Here is a tiny trained network, its code and every weight. The questions are about switching its units off for an input and a class, where a switched-off unit gives its printed mean instead of its output.

import numpy as np


def w(rows, s, z=0):
    codes = np.array(rows[::2]) - 128.0
    scale = np.full(codes.shape[1], s)
    scale[-1] = z or s
    return codes * scale


def norm(h):
    return h / np.sqrt((h * h).mean(-1, keepdims=True) + 1e-5)


def f(y):
    return y / 2 * (1 + np.tanh(0.7978845608 * (y + 0.044715 * y**3)))


def log_softmax(a):
    a = a - a.max(-1, keepdims=True)
    return a - np.log(np.exp(a).sum(-1, keepdims=True))


def net(x, mask):
    res = np.array(x, float).reshape(1, 3) / 4 @ E
    u = 0
    for l in range(3):
        y = f(norm(res) @ A[l][:, :-1].T + A[l][:, -1])
        res = res + np.where(mask[u : u + 4], y, B[l][:, -1]) @ B[l][:, :-1]
        u += 4
    return log_softmax(norm(res)[-1] @ U[:, :-1].T + U[:, -1])


A, B = {}, {}
E = w([
[166,187,255],'x0',
[214,90,176],'x1',
[161,238,166],'x2',
],0.0061)
A[0] = w([
[44,231,230,149],'L0N1',
[254,82,106,159],'L0N2',
[8,110,79,158],'L0N3',
[236,144,123,3],'L0N4',
],0.0054,0.0055)
B[0] = w([
[133,152,183,255],'L0N1',
[179,2,165,203],'L0N2',
[92,95,207,222],'L0N3',
[126,74,182,87],'L0N4',
],0.0078,0.0028)
A[1] = w([
[212,255,122,61],'L1N1',
[86,61,127,127],'L1N2',
[122,32,117,1],'L1N3',
[115,251,74,138],'L1N4',
],0.0072,0.0055)
B[1] = w([
[99,3,149,243],'L1N1',
[195,25,133,240],'L1N2',
[14,72,104,124],'L1N3',
[7,167,179,253],'L1N4',
],0.006,0.0015)
A[2] = w([
[150,3,106,211],'L2N1',
[163,70,87,135],'L2N2',
[139,10,33,135],'L2N3',
[143,212,123,4],'L2N4',
],0.0069,0.0038)
B[2] = w([
[145,23,82,254],'L2N1',
[110,18,68,161],'L2N2',
[24,3,126,225],'L2N3',
[12,43,161,111],'L2N4',
],0.0067,0.0051)
U = w([
[174,177,121,1],'0',
[113,174,184,27],'1',
[44,205,101,183],'2',
[216,86,174,205],'3',
[82,3,87,242],'4',
],0.012,0.0057)

Each question gives the input, the list of numbers given to net, and the class t.
The units are the neurons (one row each of A and B). Each row of codes is followed by its name. A weight is (code - 128) times the scale printed after its matrix; where a second scale follows, it is the last column's (A, B and U).
mask holds one flag per neuron, layer by layer. A switched-off neuron (its flag False) gives its mean, the last column of its row in B, instead of its output. The means were averaged over made-up inputs and are rounded, as every weight is.
A unit's drop is (log p(t) with every unit on - log p(t) with that unit switched off) / (log p(t) with every unit on - log p(t) with every unit switched off).
The circuit of an input: a set's keep is (log p(t) with only the set's units on - log p(t) with every unit switched off) / (log p(t) with every unit on - log p(t) with every unit switched off). Starting from all 12 units, units are removed one at a time, each time the one whose removal leaves the highest keep (on an exact tie, the one counted first), for as long as the keep stays at least 0.8.
units of the circuit, in order: the units of the circuit, biggest drop first
top k neurons: the k neurons with the biggest drops, biggest first
top k neurons in layer l: the k neurons of layer l with the biggest drops, biggest first
drop when u is switched off: that unit's drop, to one decimal
input [-1,1,5], class 2: top 2 neurons in layer 1 : L1N4, L1N2
input [2,-4,4], class 2: units of the circuit, in order : L0N2
input [-1,1,6], class 2: top 3 neurons : L1N4, L2N1, L1N2
input [-2,1,6], class 2: units of the circuit, in order : L1N4, L2N1
input [-7,0,5], class 2: units of the circuit, in order : L0N2, L1N4, L2N1, L2N3
input [-4,-6,1], class 2: units of the circuit, in order : L0N2, L2N1, L1N1
input [6,0,-3], class 0: top 2 neurons in layer 2 : L2N3, L2N1
input [2,-5,-3], class 3: top 4 neurons : L0N3, L2N3, L1N4, L1N2
input [5,-8,-7], class 3: top 2 neurons : L0N3, L2N3
input [4,-1,-4], class 3: top 2 neurons : L1N4, L2N3
input [-8,-4,4], class 2: top 2 neurons in layer 1 : L1N1, L1N4
input [3,0,-3], class 3: top 2 neurons in layer 1 : L1N1, L1N3
input [3,-8,-1], class 1: drop when L0N3 is switched off : 0.1
input [4,0,7], class 2: drop when L1N2 is switched off : 0.2
input [-3,1,7], class 2: drop when L1N4 is switched off : 0.4
input [-1,-2,3], class 2: drop when L1N1 is switched off : 0.0
input [-5,-8,2], class 2: top neuron : L0N2
